Below are the code and all the weights of a small trained network. Each question names an input and a target symbol and asks about switching units off, where a switched-off unit gives its printed mean instead of its output.

import numpy as np


def w(rows, s, z=0):
    codes = np.array(rows[::2]) - 128.0
    scale = np.full(codes.shape[1], s)
    scale[-1] = z or s
    return codes * scale


def f(y):
    return np.maximum(y, 0)


def softmax(a):
    e = np.exp(a - a.max(-1, keepdims=True))
    return e / e.sum(-1, keepdims=True)


def log_softmax(a):
    a = a - a.max(-1, keepdims=True)
    return a - np.log(np.exp(a).sum(-1, keepdims=True))


def net(x, mask):
    ids = ['ΓΔΣαβεζηλμξπτφψω'.index(c) for c in x.split()]
    T = len(ids)
    res = E[ids] + P[:T]
    r = res
    for j in range(2):
        rows = slice(2 * j, 2 * j + 2)
        q, k, v = (r @ M[0][rows].T for M in (Q, K, V))
        z = softmax(np.where(np.tri(T) > 0, q @ k.T / 2**0.5, -1e9)) @ v
        o = O[0][rows]
        res = res + np.where(mask[j], z, o[:, -1]) @ o[:, :-1]
    y = f(res @ A[0][:, :-1].T + A[0][:, -1])
    res = res + np.where(mask[2:26], y, B[0][:, -1]) @ B[0][:, :-1]
    return log_softmax(res[-1] @ U[:, :-1].T + U[:, -1])


Q, K, V, O, A, B = {}, {}, {}, {}, {}, {}
E = w([
[149,85,135],'Γ',
[143,92,123],'Δ',
[130,194,166],'Σ',
[152,104,120],'α',
[151,68,125],'β',
[152,69,115],'ε',
[60,93,220],'ζ',
[114,71,124],'η',
[127,242,157],'λ',
[106,118,91],'μ',
[131,224,188],'ξ',
[87,78,166],'π',
[100,125,112],'τ',
[120,172,102],'φ',
[121,255,167],'ψ',
[50,233,179],'ω',
],0.017)
P = w([
[120,91,120],'0',
[161,220,197],'1',
[76,120,107],'2',
[233,153,122],'3',
[72,119,104],'4',
[220,183,225],'5',
[71,109,89],'6',
[246,173,130],'7',
[76,112,101],'8',
],0.014)
Q[0] = w([
[207,174,253],'h0',
[31,123,147],'h0',
[126,106,144],'h1',
[83,113,163],'h1',
],0.013)
K[0] = w([
[180,104,145],'h0',
[97,157,7],'h0',
[25,157,110],'h1',
[101,124,254],'h1',
],0.007)
V[0] = w([
[59,190,116],'h0',
[190,116,2],'h0',
[193,61,192],'h1',
[174,203,97],'h1',
],0.01)
O[0] = w([
[76,172,167,162],'h0',
[114,101,5,1],'h0',
[181,111,119,143],'h1',
[162,163,126,84],'h1',
],0.015,0.0075)
A[0] = w([
[175,191,141,86],'n0',
[215,88,139,214],'n1',
[119,138,86,100],'n2',
[168,110,105,106],'n3',
[181,174,104,127],'n4',
[71,100,145,191],'n5',
[121,93,220,48],'n6',
[157,86,139,169],'n7',
[67,58,160,149],'n8',
[81,25,128,68],'n9',
[164,161,115,182],'n10',
[187,138,117,168],'n11',
[81,240,126,172],'n12',
[141,169,143,106],'n13',
[90,103,141,183],'n14',
[136,77,119,255],'n15',
[5,112,102,132],'n16',
[200,28,58,134],'n17',
[101,108,10,80],'n18',
[158,84,122,207],'n19',
[144,148,65,119],'n20',
[72,142,118,96],'n21',
[24,132,105,29],'n22',
[82,146,157,108],'n23',
],0.012,0.0061)
B[0] = w([
[119,36,90,176],'n0',
[101,173,127,173],'n1',
[168,160,168,130],'n2',
[63,28,144,132],'n3',
[52,140,52,142],'n4',
[126,191,86,190],'n5',
[154,97,109,248],'n6',
[47,132,130,153],'n7',
[62,152,92,197],'n8',
[120,33,144,159],'n9',
[64,111,141,147],'n10',
[85,170,191,146],'n11',
[128,108,110,212],'n12',
[166,88,124,168],'n13',
[131,205,33,174],'n14',
[125,186,46,156],'n15',
[199,155,70,182],'n16',
[143,130,152,144],'n17',
[217,106,82,137],'n18',
[141,168,120,147],'n19',
[253,126,242,131],'n20',
[124,146,140,152],'n21',
[234,132,253,159],'n22',
[142,86,153,195],'n23',
],0.0064,0.019)
U = w([
[149,48,153,56],'Γ',
[181,60,138,11],'Δ',
[162,75,177,83],'Σ',
[203,74,139,2],'α',
[157,23,148,32],'β',
[190,39,137,21],'ε',
[9,64,153,164],'ζ',
[65,70,80,218],'η',
[73,151,136,91],'λ',
[178,162,82,180],'μ',
[211,61,193,142],'ξ',
[73,79,123,101],'π',
[126,196,76,177],'τ',
[186,167,124,173],'φ',
[100,162,134,121],'ψ',
[125,249,163,159],'ω',
],0.012,0.005)

Each question gives the input, a string of symbols that net reads in full, and the target symbol t.
The units are the heads (2 rows each of Q, K, V and O) and the neurons (one row each of A and B). Each row of codes is followed by its name. A weight is (code - 128) times the scale printed after its matrix; where a second scale follows, it is the last column's (O, A, B and U).
mask holds one flag per unit, heads first, then neurons. A switched-off unit (its flag False) gives its mean, the last column of its rows in O or B, instead of its output. The means were averaged over made-up inputs and are rounded, as every weight is.
A unit's drop is (log p(t) with every unit on - log p(t) with that unit switched off) / (log p(t) with every unit on - log p(t) with every unit switched off).
The circuit of an input: a set's keep is (log p(t) with only the set's units on - log p(t) with every unit switched off) / (log p(t) with every unit on - log p(t) with every unit switched off). Starting from the 12 units with the biggest drops (on a tie, the unit counted first), units are removed one at a time, each time the one whose removal leaves the highest keep (on an exact tie, the one counted first), for as long as the keep stays at least 0.8.
units of the circuit, in order: the units of the circuit, biggest drop first
top k neurons: the k neurons with the biggest drops, biggest first
which heads matter: for each layer, one digit per head in row order, 1 if its drop is at least 0.15 and else 0, layers parted by /
drop when u is switched off: that unit's drop, to one decimal
input ω Δ τ η η ζ τ μ, target ξ: units of the circuit, in order -> (h0)
input ζ τ ζ ε ε η ζ, target η: top 3 neurons -> (n9, n8, n16)
input ω ω η ε ω ζ β, target ω: units of the circuit, in order -> (h0, n0)
input ζ η τ ζ ω ω, target ξ: which heads matter -> 00
input φ ζ ζ α, target ξ: which heads matter -> 10
input ω η ζ, target ω: units of the circuit, in order -> (h0, n5)
input ζ ζ ε, target ζ: which heads matter -> 11
input ψ τ ζ ω μ, target ω: which heads matter -> 01
input ω η Δ, target ω: top 2 neurons -> (n0, n9)
input λ η α ζ ω α ω ζ φ, target ω: top 2 neurons -> (n9, n6)
input λ ζ ω η μ, target ω: drop when n22 is switched off -> 0.1
input ψ ζ π μ ξ ζ ζ ε, target ξ: drop when n8 is switched off -> 0.1
input ω ω Δ, target ω: drop when h1 is switched off -> 0.2
input μ ζ π ε, target ξ: top neuron -> (n8)
input η ζ ε ζ μ, target μ: top 2 neurons -> (n18, n16)
